Below are the code and all the weights of a small trained network. Each question names an input and a target symbol and asks about switching units off, where a switched-off unit gives its printed mean instead of its output.

import numpy as np


def w(rows, s, z=0):
    codes = np.array(rows[::2]) - 128.0
    scale = np.full(codes.shape[1], s)
    scale[-1] = z or s
    return codes * scale


def f(y):
    return np.maximum(y, 0)


def softmax(a):
    e = np.exp(a - a.max(-1, keepdims=True))
    return e / e.sum(-1, keepdims=True)


def log_softmax(a):
    a = a - a.max(-1, keepdims=True)
    return a - np.log(np.exp(a).sum(-1, keepdims=True))


def net(x, mask):
    ids = ['ΘΞΠΦΩβδεημτψ'.index(c) for c in x.split()]
    T = len(ids)
    res = E[ids] + P[:T]
    u = 0
    for l in range(2):
        r = res
        for j in range(3):
            rows = slice(2 * j, 2 * j + 2)
            q, k, v = (r @ M[l][rows].T for M in (Q, K, V))
            z = softmax(np.where(np.tri(T) > 0, q @ k.T / 2**0.5, -1e9)) @ v
            o = O[l][rows]
            res = res + np.where(mask[u + j], z, o[:, -1]) @ o[:, :-1]
        u += 3
        y = f(res @ A[l][:, :-1].T + A[l][:, -1])
        res = res + np.where(mask[u : u + 16], y, B[l][:, -1]) @ B[l][:, :-1]
        u += 16
    return log_softmax(res[-1] @ U[:, :-1].T + U[:, -1])


Q, K, V, O, A, B = {}, {}, {}, {}, {}, {}
E = w([
[125,95,166],'Θ',
[146,128,127],'Ξ',
[129,165,155],'Π',
[129,88,117],'Φ',
[135,69,77],'Ω',
[145,179,115],'β',
[142,186,224],'δ',
[79,137,184],'ε',
[163,160,47],'η',
[153,115,86],'μ',
[1,123,154],'τ',
[108,7,83],'ψ',
],0.021)
P = w([
[69,160,102],'0',
[204,128,212],'1',
[39,182,3],'2',
[205,105,210],'3',
[42,172,5],'4',
[213,85,210],'5',
[45,166,14],'6',
[214,74,211],'7',
[46,152,15],'8',
[221,63,211],'9',
[46,171,14],'10',
[209,81,208],'11',
],0.0075)
Q[0] = w([
[60,151,194],'0.h0',
[108,179,123],'0.h0',
[2,116,62],'0.h1',
[153,106,111],'0.h1',
[46,169,131],'0.h2',
[175,160,57],'0.h2',
],0.0095)
K[0] = w([
[146,107,186],'0.h0',
[107,150,154],'0.h0',
[84,42,138],'0.h1',
[156,119,111],'0.h1',
[68,1,135],'0.h2',
[218,160,40],'0.h2',
],0.011)
V[0] = w([
[107,26,83],'0.h0',
[202,149,115],'0.h0',
[194,77,137],'0.h1',
[54,20,98],'0.h1',
[114,4,121],'0.h2',
[114,168,51],'0.h2',
],0.0042)
O[0] = w([
[193,124,126,125],'0.h0',
[112,68,165,126],'0.h0',
[114,124,199,90],'0.h1',
[3,187,89,242],'0.h1',
[156,30,104,65],'0.h2',
[157,167,120,255],'0.h2',
],0.0043,0.0016)
A[0] = w([
[45,141,188,123],'0.n0',
[37,118,71,12],'0.n1',
[173,105,106,116],'0.n2',
[100,42,135,31],'0.n3',
[152,72,160,121],'0.n4',
[94,229,173,2],'0.n5',
[107,62,99,39],'0.n6',
[171,121,61,234],'0.n7',
[121,165,231,130],'0.n8',
[96,97,195,133],'0.n9',
[116,20,177,26],'0.n10',
[95,127,195,124],'0.n11',
[164,85,135,72],'0.n12',
[105,204,95,79],'0.n13',
[209,126,250,98],'0.n14',
[245,156,126,59],'0.n15',
],0.012,0.0056)
B[0] = w([
[140,86,52,196],'0.n0',
[125,187,210,213],'0.n1',
[139,89,120,158],'0.n2',
[128,186,229,165],'0.n3',
[150,100,90,158],'0.n4',
[161,16,103,167],'0.n5',
[155,192,105,162],'0.n6',
[116,54,139,253],'0.n7',
[108,194,89,195],'0.n8',
[138,124,70,175],'0.n9',
[104,175,54,167],'0.n10',
[143,166,84,171],'0.n11',
[91,113,69,143],'0.n12',
[101,92,147,196],'0.n13',
[27,50,230,213],'0.n14',
[254,185,83,193],'0.n15',
],0.0098,0.008)
Q[1] = w([
[78,114,123],'1.h0',
[248,179,202],'1.h0',
[120,124,91],'1.h1',
[202,161,95],'1.h1',
[112,145,80],'1.h2',
[67,113,115],'1.h2',
],0.016)
K[1] = w([
[163,96,87],'1.h0',
[113,253,217],'1.h0',
[108,207,93],'1.h1',
[87,65,13],'1.h1',
[93,225,82],'1.h2',
[99,211,159],'1.h2',
],0.011)
V[1] = w([
[77,202,104],'1.h0',
[137,164,18],'1.h0',
[89,89,140],'1.h1',
[60,253,91],'1.h1',
[204,32,177],'1.h2',
[181,129,230],'1.h2',
],0.0042)
O[1] = w([
[87,185,192,57],'1.h0',
[66,151,58,238],'1.h0',
[130,108,180,165],'1.h1',
[55,223,165,129],'1.h1',
[254,151,100,63],'1.h2',
[224,158,169,3],'1.h2',
],0.0047,0.0026)
A[1] = w([
[86,151,196,135],'1.n0',
[139,235,77,254],'1.n1',
[191,83,114,167],'1.n2',
[183,245,122,25],'1.n3',
[176,31,197,189],'1.n4',
[66,135,182,164],'1.n5',
[157,61,89,142],'1.n6',
[82,145,181,22],'1.n7',
[53,122,199,126],'1.n8',
[164,229,192,151],'1.n9',
[95,182,132,31],'1.n10',
[69,140,164,2],'1.n11',
[103,77,136,72],'1.n12',
[81,146,17,104],'1.n13',
[165,94,185,146],'1.n14',
[222,125,103,97],'1.n15',
],0.012,0.0099)
B[1] = w([
[141,122,77,166],'1.n0',
[152,117,231,225],'1.n1',
[101,67,125,199],'1.n2',
[84,5,117,144],'1.n3',
[81,119,171,215],'1.n4',
[108,192,137,205],'1.n5',
[116,92,84,193],'1.n6',
[150,87,208,139],'1.n7',
[116,168,61,199],'1.n8',
[130,170,64,163],'1.n9',
[130,93,85,140],'1.n10',
[147,35,162,143],'1.n11',
[87,67,128,145],'1.n12',
[198,144,106,246],'1.n13',
[155,182,144,172],'1.n14',
[157,193,132,188],'1.n15',
],0.014,0.012)
U = w([
[60,110,132,136],'Θ',
[103,98,239,105],'Ξ',
[112,196,144,179],'Π',
[75,72,169,89],'Φ',
[115,71,88,121],'Ω',
[179,170,252,125],'β',
[59,134,208,96],'δ',
[111,156,21,52],'ε',
[231,98,179,81],'η',
[129,92,178,254],'μ',
[230,184,110,110],'τ',
[199,112,72,176],'ψ',
],0.013,0.011)

Each question gives the input, a string of symbols that net reads in full, and the target symbol t.
The units are the heads (2 rows each of Q, K, V and O) and the neurons (one row each of A and B). Each row of codes is followed by its name. A weight is (code - 128) times the scale printed after its matrix; where a second scale follows, it is the last column's (O, A, B and U).
mask holds one flag per unit, layer by layer, with each layer's heads first. A switched-off unit (its flag False) gives its mean, the last column of its rows in O or B, instead of its output. The means were averaged over made-up inputs and are rounded, as every weight is.
A unit's drop is (log p(t) with every unit on - log p(t) with that unit switched off) / (log p(t) with every unit on - log p(t) with every unit switched off).
The circuit of an input: a set's keep is (log p(t) with only the set's units on - log p(t) with every unit switched off) / (log p(t) with every unit on - log p(t) with every unit switched off). Starting from the 12 units with the biggest drops (on a tie, the unit counted first), units are removed one at a time, each time the one whose removal leaves the highest keep (on an exact tie, the one counted first), for as long as the keep stays at least 0.8.
units of the circuit, in order: the units of the circuit, biggest drop first
k most important neurons: the k neurons with the biggest drops, biggest first
k most important neurons of layer l: the k neurons of layer l with the biggest drops, biggest first
heads that matter: for each layer, one digit per head in row order, 1 if its drop is at least 0.15 and else 0, layers parted by /
input τ η ε τ Θ, target ε: heads that matter : 000 / 001
input τ ψ β η ε η μ β η δ, target δ: 2 most important neurons : [0.n14, 1.n4]
input δ η ψ η Π ψ μ ψ μ, target Π: 2 most important neurons : [0.n1, 0.n15]
input Ξ ε Ω τ δ, target ε: 2 most important neurons : [0.n15, 0.n5]
input τ ψ Ω ψ ψ η η τ ψ μ β Ω, target Ω: 2 most important neurons : [0.n14, 0.n1]
input δ β β Ω β, target μ: 4 most important neurons : [0.n14, 0.n0, 1.n8, 0.n5]
input δ η β μ ψ μ δ Ξ ψ β Ω, target Π: units of the circuit, in order : [0.n1, 0.h1, 1.n2]
input δ β ψ ψ μ, target Π: 2 most important neurons of layer 1 : [1.n2, 1.n6]
input δ η η β η, target ψ: most important neuron of layer 1 : [1.n13]
input β η ε, target ψ: 3 most important neurons : [0.n0, 0.n5, 0.n14]
input β Ω β Π Π Ω β μ Ξ β Ω, target μ: 3 most important neurons of layer 1 : [1.n8, 1.n9, 1.n0]
input τ β β τ δ, target ε: 2 most important neurons of layer 0 : [0.n8, 0.n15]
input β Π η δ β Ξ, target Ξ: units of the circuit, in order : [0.n14, 1.n4]
input η Ω β Π δ Π, target Π: 3 most important neurons of layer 0 : [0.n14, 0.n8, 0.n7]
input ε Φ β ψ, target ψ: 2 most important neurons : [0.n10, 0.n14]
input ψ β τ Θ β δ Ω β β η τ, target ε: 2 most important neurons of layer 0 : [0.n0, 0.n15]
input β ψ β β τ τ τ τ Π, target ε: units of the circuit, in order : [0.n15, 1.h2, 1.n8, 1.n4]
input ψ β β Π ψ β, target β: heads that matter : 000 / 001
input Θ Π Ξ Ξ δ ε τ τ τ β τ ψ, target ψ: 2 most important neurons : [0.n10, 1.n13]
input β β Ξ β Π, target μ: 2 most important neurons of layer 0 : [0.n14, 0.n5]
input η β η Π η η η Φ, target Φ: 2 most important neurons of layer 0 : [0.n14, 0.n1]
input η Φ τ Φ ψ Π η, target Π: heads that matter : 010 / 011
